(in the rows, 128 means zero)
Facts:
zuplel	ξ	ziras; ziklar	ξ	studuke; neplar	ξ	draskes; zusken	ξ	bristik; droplon	ξ	skiso
rogrin	ξ	teli; graruskor	ξ	pleflugul; riniklur	ξ	lozun; tivis	ξ	plutren; suluskik	ξ	trazir
sabrin	ξ	rotran; pligel	ξ	pazigem; miplo	ξ	fotizur; zuge	ξ	zeti; rotri	ξ	tiko
kiflustum	ξ	rotran; furabi	ξ	trazir; nodotrul	ξ	tebrusek; bregril	ξ	floklir; stobros	ξ	lozun
pliklok	ξ	rotran; fuvar	ξ	dafek; treful	ξ	fligezik; skano	ξ	skudro; kagrom	ξ	pliru
rugun	ξ	plogon; skastom	ξ	suvon; vazen	ξ	lozun; mugam	ξ	teli; klakur	ξ	fotizur
driskos	ξ	fotizur; kuflok	ξ	tusazul; detodre	ξ	fidran; pavo	ξ	daplen; klostum	ξ	tusazul
skupul	ξ	drapom; toplu	ξ	trenizun; gofliban	ξ	bristik; dreklam	ξ	daplen; lutraror	ξ	drapom
flemos	ξ	tusazul; zukil	ξ	pliru; branon	ξ	plutren; skeku	ξ	druteste; grevim	ξ	riskos
vomas	ξ	daplen; tugri	ξ	nutos; suvin	ξ	tabur; plogral	ξ	skudro; stoska	ξ	plogon
puflis	ξ	vopen; vodri	ξ	gragre; stuvil	ξ	studuke; broflel	ξ	teli; fubel	ξ	gapak
grirur	ξ	stodrol; remisa	ξ	gragre; vuson	ξ	pleflugul; statur	ξ	druteste; drubos	ξ	trenizun
paflu	ξ	salabrim; kebudu	ξ	vegoter; flupufli	ξ	geska; matrem	ξ	vipem; sapak	ξ	floklir
pebrin	ξ	nutos; gepler	ξ	geska; magru	ξ	granur; soplu	ξ	granur; plobus	ξ	gragre
kupa	ξ	pliru; trogigres	ξ	doflen; naflik	ξ	suvon; kladom	ξ	suvon; bribrem	ξ	flugrar
betrir	ξ	rotran; goklu	ξ	mimel; kuzepum	ξ	floklir; datreler	ξ	fotizur; futek	ξ	skudro
grizal	ξ	vopen; trokluvor	ξ	kodrul; stemu	ξ	bristik; dramin	ξ	tiko; drodi	ξ	trenizun
sukur	ξ	suvon; stagrikek	ξ	stodrol; totral	ξ	bristik; kloklam	ξ	floklir; mivel	ξ	zeti
fezul	ξ	gapak; rineva	ξ	fligezik; ploskas	ξ	tebrusek; tamek	ξ	plutren; trotran	ξ	trazir
drinom	ξ	kluga; fetrar	ξ	lozun; gregre	ξ	fotizur; budror	ξ	studuke; noflu	ξ	gragre
zonikil	ξ	daplen; todrunun	ξ	kluga; pluklir	ξ	vegoter; rugan	ξ	tiko; trizon	ξ	kupi
skonova	ξ	trakos; grefik	ξ	bristik; kibrun	ξ	mimel; zufol	ξ	lozun; meso	ξ	rotran
mupli	ξ	pazigem; lipekon	ξ	mepam; drukik	ξ	tiko; pogrumi	ξ	gapak; tuma	ξ	suvon
trosu	ξ	riskos; klopok	ξ	gapak; bosak	ξ	drodu; nitum	ξ	tiko; tidrelo	ξ	lozun
vutor	ξ	pazigem; klegrur	ξ	nutos; zike	ξ	daplen; tribro	ξ	bristik; grezen	ξ	fidran
skuflali	ξ	teli; plebro	ξ	vegoter; dasal	ξ	pazigem; grokli	ξ	tiko; rekam	ξ	tiflun
gufis	ξ	druteste; neplar	λ	paflu; zusken	λ	drapom; zusken	λ	futek; rogrin	λ	pebrin
mazos	λ	betrir; riniklur	λ	totral; tivis	λ	futek; granur	λ	kiflustum; sabrin	λ	gragre
gapak	λ	lutraror; pligel	λ	miplo; pligel	λ	grevim; vegoter	λ	dreklam; rotran	λ	bribrem
teli	λ	bregril; rotri	λ	skudro; furabi	λ	klostum; stobros	λ	pliru; pliklok	λ	stemu
fuvar	λ	betrir; treful	λ	zonikil; vopen	λ	labol; vazen	λ	druteste; trenizun	λ	fidran
klakur	λ	puflis; klakur	λ	naflik; klakur	λ	mivel; driskos	λ	fuvar; detodre	λ	kuflok
pavo	λ	grokli; tiflun	λ	tabur; skupul	λ	vazen; toplu	λ	rotri; toplu	λ	gragre
gofliban	λ	rugan; gofliban	λ	graruskor; dreklam	λ	skudro; lutraror	λ	drapom; branon	λ	salabrim
grevim	λ	vipem; grevim	λ	vazen; vomas	λ	mepam; vomas	λ	skudro; suvin	λ	trazir
suvin	λ	zeti; plogral	λ	kibrun; stoska	λ	suluskik; puflis	λ	kuzepum; vodri	λ	trizon
vodri	λ	doflen; broflel	λ	stobros; fubel	λ	gregre; fubel	λ	klegrur; fubel	λ	drubos
grirur	λ	klegrur; remisa	λ	mazos; remisa	λ	fubel; flugrar	λ	stemu; vuson	λ	tusazul
statur	λ	skiso; paflu	λ	kuzepum; suvon	λ	budror; suvon	λ	miplo; stodrol	λ	kupi
kebudu	λ	tivis; sapak	λ	studuke; magru	λ	gregre; magru	λ	drodi; soplu	λ	gofliban
soplu	λ	trosu; kupa	λ	lipekon; naflik	λ	graruskor; kladom	λ	gragre; kladom	λ	tiko
bribrem	λ	druteste; bribrem	λ	pligel; mimel	λ	tuma; mimel	λ	tabur; goklu	λ	kagrom
plogon	λ	rugun; datreler	λ	grokli; futek	λ	drapom; druteste	λ	pliru; grizal	λ	rotri
grizal	λ	zuplel; grizal	λ	zonikil; trokluvor	λ	vipem; dramin	λ	drubos; drodi	λ	miplo
sukur	λ	dreklam; sukur	λ	fetrar; sukur	λ	salabrim; totral	λ	mepam; kloklam	λ	trizon
lozun	λ	drukik; lozun	λ	noflu; ploskas	λ	sukur; ploskas	λ	gregre; tamek	λ	flugrar
trotran	λ	skastom; trotran	λ	graruskor; drinom	λ	tuma; fetrar	λ	fezul; gregre	λ	rugun
gregre	λ	flemos; budror	λ	paflu; budror	λ	totral; fidran	λ	toplu; skiso	λ	fuvar
skiso	λ	kebudu; todrunun	λ	vazen; todrunun	λ	tuma; todrunun	λ	bregril; todrunun	λ	grevim
rugan	λ	pleflugul; trazir	λ	nobur; fotizur	λ	kupa; kibrun	λ	nodotrul; ziras	λ	trokluvor
mupli	λ	rekam; lipekon	λ	tiko; geska	λ	pleflugul; geska	λ	magru; drukik	λ	mazos
drukik	λ	nutos; floklir	λ	kluga; floklir	λ	skudro; klopok	λ	miplo; bosak	λ	pleflugul
tidrelo	λ	matrem; pliru	λ	vipem; pliru	λ	lutraror; nobur	λ	toplu; nobur	λ	tivis
klegrur	λ	rugun; klegrur	λ	kodrul; kluga	λ	naflik; nutos	λ	skudro; skuflali	λ	trotran
skuflali	λ	stagrikek; dasal	λ	bristik; gufis	λ	grokli; gufis	λ	grirur

Known rows:
[116  87 121 158 152 131 122 128 159 111 162 142 143 116 124 125 121 140
 115 159 125 156 115  96 141 137  98 149 107 111 111 132 128 121 136 170
 133 148 131 147 141 147 129 130 118] : trosu
[122 114 132 130 139 139 122 128 126 126 128 136 140 135 114 124 108 108
 157 144 124 124 112 120 129 110 122 127 116 122 107 136 124 131 136 156
 137 133 130 134 140 107 135 125 128] : rekam
[135 138 113 151 153 126 135 148 109 163 123 161 151 144 129 128 125 134
 120 151 133 103 119 113  94  87 143 113 103 126 156 103 131 133 130 158
 125 144 179 101 141 103 120 160 112] : fuvar
[153 118 122 155 159 132 128 134 125 164 146 145 168 167 126 127 134 130
 134 138 112  95 139 124 113 103 150 150 129 149 136 112 146 114 119 155
 134 142 184 116 141 116 139 156 104] : tivis
[157 116 121 144 158 127 119 127 126 162 140 143 163 162 120 131 140 131
 136 141 114 101 134 112 108 102 144 154 136 151 138 119 152 120 116 157
 133 140 176 127 141 115 148 155 113] : futek
[107 110  88 135 124 135 123 137 164  88 119 157 125  91 130 142 139 186
  62 167 141 133 168 104 186 163 126 139 131 135 167 126  90 138 136 119
 107 137  71 143 171 185 168 122 145] : pleflugul
[147 137 101  89 107 113 115 110 127 124 111  98 103 117 131 145 179 154
  88 123 137 121 162 129 129 149 155 153 174 152 169 138 122 141 100  86
 103 105  93 131 124 139 143 121 152] : ziras
[119 124 104 160 116 141 112 172 147 188  99 160 177 112 105 151  79  84
 128 164 140 113 122  60 149 135  91  79 137 131 101 100 188 138 178 145
 127 163 101 109 140  95 150  81 119] : grokli
[105 123  90 111 111 143 122 113 120 100  91 101 116 112 123 125 134 146
  93 154 135 100 157 148 162 130 156 131 148 135 153 133  70 145 131 110
 108 116  76 112 154 119 158 113 152] : doflen
[126 127 138 125 139 129 130 122 121 129 141 125 131 132 119 123 118 112
 153 131 125 131 107 126 117 120 117 131 122 120 106 137 131 127 137 149
 134 129 141 132 125 107 124 125 126] : plobus
[145 121 153 156 142 141 148 133 133 146 154 130 169 172 137 106 123 126
 151  97  98 110 138 164 142 134 144 140 134 152  97 111 149  94 135 130
 148 140 172 129 133 141 131 135 100] : toplu
[108 102  88 152 100 136 148 126 155  95 110 114 123 112 165 124 160 169
  55 139 129 142 155 164 157 149 153 135 128 122 151 103  68 123 129  93
 115 126  95 120 137 179 118 132 140] : kluga
[121 117 134 124 143 140 125 127 126 124 128 136 136 136 115 125 108 108
 158 144 124 122 109 120 130 109 120 127 118 117 102 138 121 132 137 158
 137 134 129 133 141 103 138 125 129] : nodotrul
[ 98 107 165 138 138 122  95 113 144 139 128  82 133 184 121 132  93 118
 195  99 128 147 154 131  84  70  91 134 114 150 120 150 114 185 124 143
 108 139 123 108 127 139  94 125  97] : tribro
[131 177  95 146 101 121 122 151 107 116  87  81  80 115 202  87 195 153
  99 114 159 166 125 142 118 154 153 119 143 191 184 122 103 117 100 113
 129  83  78 171  96 172  90 111 180] : suvon
[128 181 168 126 127 110 148 160 121 138 150 166 109 115 133 127 108 131
 144  85 139 154 113 126 126 156 100  81 107 121 135 124 175 118 146 110
 135 132 156 129  99 150 105 128 115] : ploskas
[130 120  98  96 109 138 112 117 136 104  85 127 122 126 124 147 145 142
 104 149 134 108 161 121 161 129 158 141 164 157 149 143  92 145 116 102
 115 112  64 145 161 136 178 116 160] : tabur
[124  93 130 139 111 135 131 140 151 120 104 152 135 151 159 139 135 102
 140 136 124 165  82 115  98 100 128 124 101 104 100 122 105 123 123 137
 149 129 126 156 126 139 101 143 135] : paflu

Rows:
No name comes twice in this set of rows, the named rows included.
[164 124 145 100 127 109 107 128 137 149 139 150 125 149 130 156 152 111
 157 110 128 153 105  87  95 121 118 147 143 139 118 143 175 125 103 126
 139 117 134 163 110 129 127 134 134] => bribrem
[126 156 161 127 124 123 143 146 126 132 142 148 122 129 132 117 110 120
 157  92 127 142 109 141 130 139 112  99 113 121 112 126 150 117 145 118
 140 129 146 135 108 137 113 125 120] => branon
[114 128 105 142  91 127 163 132 140 105 119 100 110 115 169 116 166 166
  57 107 129 143 149 190 142 157 158 127 134 127 150 101  83 114 125  72
 110 117 114 109 113 174  97 134 134] => floklir
[124 192 151 128 144 105 141 165 109 148 145 182 109 107 118 128 104 144
 133 107 150 136 117 107 120 143 102  72 101 119 163 119 170 133 145 126
 124 137 166 118 115 133 116 136 118] => fubel
[125 163 148 132 142 123 130 171 134 128 131 211 133 119 118 140  95 137
 148 120 142 139 117  89 143 135  99  81  99 127 142 129 157 130 151 134
 142 143 136 145 143 149 142 133 125] => flemos
[117  87 124 151 120 131 131 130 156 114 134 135 133 137 153 129 138 114
 123 142 125 171  89 126 104 113 116 136  97 100  99 117 109 119 124 146
 139 132 134 145 119 141  90 141 124] => puflis
[131 114 149 150 133 148 141 141 144 127 125 151 162 172 139 116 111 113
 163 112 106 119 123 150 143 118 138 121 119 141  92 117 128 106 140 131
 151 138 146 137 144 139 140 134 115] => zuplel
[113 147  99 137  93 136 157 147 128 118  80 141 124 131 163 124 145 162
  74 116 134 111 155 174 142 132 178  99 128 143 171  94  80 125 134  79
 114 123 115 111 139 161 125 145 139] => nutos
[164 127 148  95 123 106 112 136 143 142 136 164 122 149 131 159 153 110
 158 113 133 162  98  87  93 123 115 140 138 133 118 146 177 125 106 126
 139 114 136 172 108 138 130 137 137] => pligel
[ 85 107 120 125 112 133  96 103 147 108  84  66 122 165 130 134 115 155
 137 120 140 119 208 152 126  81 125 138 137 171 163 146  52 204 124 102
  83 127  66 102 161 159 128 116 122] => bristik
[167 114 125 122 152 121 106 125 133 157 137 153 153 160 121 146 148 122
 147 141 122 118 126  88 103 104 135 158 144 151 131 135 164 127 107 150
 136 130 153 148 136 119 153 145 123] => lutraror
[ 98 114 109 115 120 132 171 139 158 173 141 174 100 126 149 181 107 123
 123  62  97 151  80 190 101 130 142 103  99 123  80 114 103 111 121 105
 160 117 182 154  44 144 112 154 109] => vomas
[113 110  95 133  81 150 139 147 157  99  63 153 133 145 171 138 148 138
  93 135 131 123 142 156 148 114 178 109 129 139 143 108  59 129 127  84
 129 120  76 135 160 167 139 139 157] => mepam
[146 136 107  81 102 113 116 111 124 117 110  96  97 117 130 146 170 150
  99 118 136 124 155 130 134 152 153 148 173 149 158 142 121 140 105  84
 106  96  85 140 121 137 146 117 157] => teli
[131 109 138 130 105 125 137 142 145 128 117 153 125 149 160 139 141 103
 146 111 130 173  78 125  86 105 126 119 108 103  99 121 122 122 117 120
 145 119 135 153 108 140  88 141 133] => budror

The same nodes again, as new rows of numbers:
Known rows:
[150 130 114 152 140  96 128 136 136 123 118 154 163 141 155 105 131 140
 103  91 128 104 122 112 113 108 152 135 106 174 154 100 150 160 147 126
 119] : zeti
[123 126 108 145 106 162 127 128 127 162 156 141 111 133 147 136 122 163
 125 165 148 141 155 130 144 153 109 136 150 134 142 113 138 108 126 108
 124] : mivel
[ 99 157 111 119  85  83 126 163 103 114 121  93 117 125  99 128 113 121
 112 181 155 113 111 136 122 117 112 175 146 119  46 152 180 154 177 121
 160] : grokli
[140 134 140 125 129 140  95 105 127 106 141 128 127 129 107 113 115 122
 165 122 177 155 110  93 125 148 142 101 163  66 100 141 161  92  93 162
 142] : pavo
[ 56  99  94 129 123 100 113  71 138 118 150 107  67 122 104 131 205 154
 103 140 111  91 131 116 140 106 149  96 130 131 113 109 131 143 100 108
 131] : driskos
[129  56 151  92 157  71 149  50  92 138 162  92 144 150 149 144 238 153
 106  90 107  85 109 144  99 136 125  45  86 157 113  72 124 219 138  93
 128] : fotizur
[ 62 122  88 102  78 119 169 124 132 107 118 166  69 109  77 124 123  95
 131  72 118 168  81  87 156 117 135 113  93 105 148 139 106 108 131 148
 121] : zusken
[120 143  68 159 156  87 129 138 144 113 124 167 170 142 168 100 112 148
  96  92 126  78 127 123 134 101 163 138 104 180 140 101 138 137 147 117
 124] : drapom
[139 130  97 163 163  87 104 170 137  96 123 136 117 115 119 116 133 130
 104 109 120  80 130 101 122 113 164 162 135 196 141  71 149 156 141 121
  99] : mazos
[135 133 124 121 125 134 116 116 138 151 127 122 126 145 124 118 122 136
 111 148 131 141 128 124 138 132 131 127 132 106 109 131 134 116 138 124
 149] : pebrin
[135 136 122 129 128 132 116 120 139 146 127 121 131 143 119 117 121 136
 112 149 129 144 126 126 137 135 130 123 134 105 109 132 131 115 136 129
 148] : klostum
[123 128 136 120 119 138 124 114 138 142 124 119 121 134 121 122 129 131
 126 143 130 143 124 125 134 129 128 120 136 105 120 137 131 115 126 129
 140] : tugri
[118 121 157 119 122 142 121 117 139 138 117 114 119 124 115 120 132 129
 134 138 128 154 120 130 130 127 130 113 138  93 122 140 125 115 116 134
 141] : sapak
[165 128 115 132 111 127 120 115 110 138 145 125 117 141 114 140 132 118
 125 153 112 121 135 125 120 151 125 143 121 123 107 142 131 128 136 130
 125] : fezul
[120 127 112 111 110 143 149 112 105 117 145 114 109 118 106 177 118 112
 153 140 120 115 149 120 114 145 120 145 140 123 103 144 109 132 113 129
 113] : magru
[ 93 119 148 118  92 172 155 100 136 152 132 134 118 118 139 159 130 144
 147 141 152 154 144 109 116 133 112 119 163 111 146 130 127 127 102 123
 125] : skuflali
[204 118 114 144 153  95 125 161 106 118 141 130 152 144 136 128 125 118
 120 116 118  98 129 124 113 152 133 153 110 179 127  86 139 166 163 122
 105] : salabrim
[186 124 111 170 109 143  87 117  99 114 178 162 125 139 127 113 132 138
 159 138 159 133 122 118 130 169 119 128 133 101 137 147 174  91 107 155
 109] : dreklam

Rows:
No name comes twice in this set of rows, the named rows included.
[142 123 143 116 106 129 134 111 100 105 137 112 103 112  91 170 143  92
 161 137 106 121 135 115 108 143 124 149 134 129 112 152 118 138 109 141
 103] => ploskas
[100 125 142 109 138 141 139 122 119 124 121 116 137 118 127 130 118 119
 153 124 122 133 121 160 138 129 122 105 113  86 118 166  93 100 107 133
 137] => drinom
[157 122 134 114 162  97 135 146 116  95 119 109 137 114 111 149 124  97
 137 101 118 104 125 104  99 135 152 150 139 164 113  91 119 177 136 135
 101] => plogon
[176 135 110 166 103 142  92 104 115 130 170 177 146 160 150  95 127 151
 142 133 167 139 116 112 135 154 124 110 123  93 136 150 185  90 120 154
 134] => zonikil
[176 136 163 166  72 147 118 125 125 133 125  90 111  83 115 144 119  75
 153 136  86  93 142 119 100 132 150 143 140 128 131 153  77 131 149 124
 124] => sukur
[ 96 127 123 140 168 108 144 136 137 103 110 144 164 107 157 116 125 138
 130  77 124  93 114 140 121  97 155 115 114 148 154 116 109 139 116 127
 116] => gapak
[139 142  80 127 121 111 115 115 126 119 147 118 105 145  97 145 114 113
 109 154 114 108 146 100 122 140 148 164 143 130  79 129 133 130 139 126
 128] => drubos
[ 79  77 139 116 112 155 144  83 113 162 172 109  79 112 136 167 198 174
 145 151 133 127 150 149 134 145  95  80 139 127 139  97 119 144  92  98
 116] => klakur
[158 120 157 127 178 109 121 161 139 131 110 119 156 128 139 101 121 136
 117 105 139 131 111 132 123 127 141 115 133 146 136  81 133 149 152 127
 133] => flugrar
[119 141  90 125 145 129 133 119 122 136 141 129 145 138 137 124 104 135
 131 142 123 116 133 160 146 136 128 117 110  98  98 158 100  91 131 125
 144] => bregril
[203 121  91 180 141  99 111 164 108 135 161 160 139 147 158 116 138 145
 103 125 122  80 141 132 124 149 131 166 103 203 164  85 153 154 160 108
  91] => skudro
[107 129 129 110  97 162 159 101 124 136 140 126 121 121 128 176 123 127
 151 135 139 139 151 110 109 139 112 134 156 120 118 134 118 131 114 129
 121] => bosak
[130 121 115 152 136 154 111 153 118 150 154 129 102 118 133 131 128 156
 136 168 138 131 148 158 156 154 107 133 134 120 140 121 119  95 118 114
 115] => paflu

Now the same nodes, written a new way:
Known rows:
[167  99 119 158 129 150 129 102 108 149 126 111 194 114 118 119 150 130
 130 111 146 123 101 158 155 195 109 117 146 156 104  54 155 160 157 126
 116 118 135  89 174  80 118 152 147 165 109 159 142 118] : kupi
[157 118 119 152 122 137 120  98 112 164 121  94 166 139 104 111 117 132
 111 111 165 136  61 151 171 146  94 107 141  97  82  71 176 167 113 133
 147 164 120 122 148 134 130  81 149 142 102 136 124 120] : broflel
[150  76 171 184 105 172 136 114  94 122 134 111 189 140  87  90 119 161
 107  97 126 135  16 136 156 138  82 140 134  78  58  84 164 130 124 127
 156 131  97 131 161  75 119 159 146 123  87 124 103 112] : kiflustum
[157 115 138 146 123 138 137 102 103 139 110 120 189 103 104  97 139 132
 123 117 148 111 118 180 156 211 111 138 141 154  94  58 161 159 159 146
 108 115 144  80 185  78 114 141 149 161 124 144 133 128] : pleflugul
[160  79  80 134 121 135 136  87  92 169  87  93 207 113 111 121 149 136
 137 129 146 125  94 166 162 189  99 128 146 147 100  62 154 159 155 139
 126 145 132  95 159  98 139 139 166 166 131 164 150 129] : nobur
[162  82  89 139 124 139 139  89  97 165  92  95 206 114 111 119 150 136
 134 124 149 126  95 165 160 189  98 131 143 146  98  61 157 155 154 138
 125 141 132  97 163  95 137 139 165 164 129 163 147 129] : trazir
[148  75 164 185  99 167 133 111  89 126 129 107 188 142  85  93 115 164
 108 100 122 133  11 140 155 136  84 135 138  77  59  87 163 136 120 127
 155 136  95 130 154  81 121 159 148 128  87 122 104 109] : meso
[153 105 141 188 123 138 130 106 122 143 150  92 179 145 109  83 119 131
 129 100 164 148  82 164 183 161  93 123 141 113  86  71 157 137 113 141
 157 136 132 116 149 106 119  93 146 151  93 145 115 112] : fezul
[175 108 117 145 130 154 120 107 120 147 121 117 183 113 116 123 157 127
 118 115 144 119  98 163 157 187 108 126 147 148 100  57 153 164 154 129
 113 128 150  91 189  74 126 138 137 165 104 156 150 125] : tabur
[163  80  79 149 111 133 133  85  97 160 103  86 205 124 111 114 142 137
 137 123 140 123  97 176 162 192 107 131 155 149 105  61 155 154 152 142
 133 137 126  90 153  89 134 149 165 170 118 168 154 122] : trenizun
[167  98 109 158 120 142 125  98  97 156 125 101 192 120 117 128 142 138
 129 111 137 115  92 162 150 193 116 103 155 153 108  58 159 170 153 123
 117 128 125  87 161  95 122 157 148 172 110 158 143 112] : stodrol
[156 109 142 180 127 143 132 104 120 145 148  98 177 143 112  96 116 131
 126 100 167 147  80 150 174 160  91 111 138 108  89  60 162 148 121 130
 151 127 126 118 152 113 108  99 155 135  91 144 114 111] : kagrom
[181 120 138 191 110 135 143  99 117 140 130 128 205 111  97 130  84  94
 106  82 168 124  58 117 187 196 107 100 127 123 123  89  96 169  82 149
 209 140 125 109 189 138 129  76 236 123  72 141 117  91] : zufol
[164  94 119 166 126 140 130 107 114 145 128 107 199 114 113 102 157 130
 137 114 141 126 104 177 166 200 107 137 146 162 101  64 143 142 150 142
 125 125 152  90 175  68 130 142 139 180 114 161 142 123] : salabrim
[133 119 148 166 142 138 153  81 144 140 138  96 133 145 118  55 116  96
 151  98 177 155  66 170 182 146  90 156 134 144 135  71 147 109 110 149
 134 130  87 123 108 121 133  95 154 136 128 193 143 104] : zonikil
[172 110  99 139 120 144 110 100 107 159 111 106 176 118 112 134 148 133
 113 117 137 110  85 168 152 181 117 114 156 141 101  62 166 179 148 129
 114 147 135  89 171  91 136 137 136 174 110 152 153 122] : teli
[140  64 185 190 119 161 143 125  84 135 124 111 203 122  84  83 142 161
 123  95 132 146  11 134 160 141  71 140 120  90  51  99 153 110 117 126
 152 149 111 140 155  82 135 139 136 140 113 122  87 116] : betrir
[156 109 136 177 121 140 129  99 115 149 143  95 178 144 111 100 111 133
 125 101 161 143  77 153 172 160  97 106 141 111  89  62 162 154 119 130
 151 132 120 115 146 119 111 100 154 141  91 142 116 108] : gepler

Rows:
No name comes twice in this set of rows, the named rows included.
[155  86 127 163 136 132 134 110  94 165 117 104 208 100 113 114 165 137
 143 109 147 128  92 160 158 201 106 111 136 170  99  73 144 146 150 126
 114 140 147  97 162  92 138 136 135 189 137 157 125 118] => mazos
[145 125 144 171 110 123 115  94 112 137 133 104 173 138 103  82 101 141
 110 107 156 131  75 171 179 167 120 116 151 113  81  75 169 164 109 152
 146 147 141 108 146 121 127  85 139 161 101 133 111 114] => magru
[147 121 143 166 105 123 145  99  93 157 127  86 168 135  92  85  95 132
 131 104 160 128  90 171 167 182  86 117 141 113  86  69 168 158 123 142
 144 132 104 106 150 127  92  97 165 126 102 124 112 101] => trotran
[179 119  94 182 121 111  95 104  84 183 134  99 190 121  97 125 157  91
 109 115 159 144 113 210 153 209 108 102 196 125  94  68 184 162 161 151
 101 178 145  73 167  89 131 139 139 192  72 142 146 119] => suvon
[169  97 113 165 120 135 130 116 111 156 128  94 193 114 107 100 165 122
 144 110 137 124 105 188 167 202  93 144 145 163 104  71 136 136 148 140
 127 133 146  90 180  63 125 136 129 179 111 158 151 119] => mepam
[149  96 123 154 133 134 136  96 103 169 112  91 187 131 107 104 124 136
 130 111 173 150  69 140 175 154  81 108 128 107  82  69 166 146 117 132
 151 156 123 129 142 135 129  78 160 140 117 142 111 120] => kebudu
[162 127 125 143 122 141 112 103 122 156 121 103 156 137 104 108 122 127
 105 113 161 134  65 156 175 147  95 117 139  98  83  71 168 169 114 139
 145 162 138 121 161 121 130  70 138 143  95 133 129 123] => grevim
[132 129 155 161 141 140 144  80 136 142 137 106 126 143 122  73 104 101
 137  94 177 145  59 157 168 144 105 124 138 139 135  67 160 132 111 134
 119 128  77 119 102 140 130 105 152 137 126 187 139  95] => zike
[152  89 103 171 112 129 139  87 113 153 122  74 193 151 105  84 112 134
 137 117 164 150  79 168 187 159  82 137 142 106  87  69 157 136 117 152
 171 145 122 121 136 115 123  94 175 138 102 153 128 118] => toplu
[181 118 122 199  96 119 138 108 113 152 134 111 199 116  88 120  93  92
 120  80 154 121  52 142 193 198  97 112 133 128 126 106  84 159  72 159
 216 159 125 109 188 132 136  67 217 141  69 139 126  82] => riniklur
[147 126 158 163 116 132 151 105 106 147 127  97 170 130  93  73 104 122
 131 104 168 137 102 175 172 186  75 134 129 114  82  64 162 142 128 148
 143 123 118 107 165 111  85  90 160 120 103 123 109 112] => graruskor
[168  93 105 120  94 150 142  66 100 168 102  62 217 113 121  76 140 132
 146 154 150 159 104 131 175 182 133 151 168 160 106  31 111 173 188 117
 134 102 179 114 180  82 109 118 136 154  90 160 152 139] => tiko
[173 108  96 143 117 142 108  99 103 158 117 104 178 122 113 137 145 135
 115 114 133 108  82 164 151 183 121 105 161 144 106  61 163 182 148 124
 118 146 132  88 169  95 135 144 138 177 104 154 155 117] => mimel

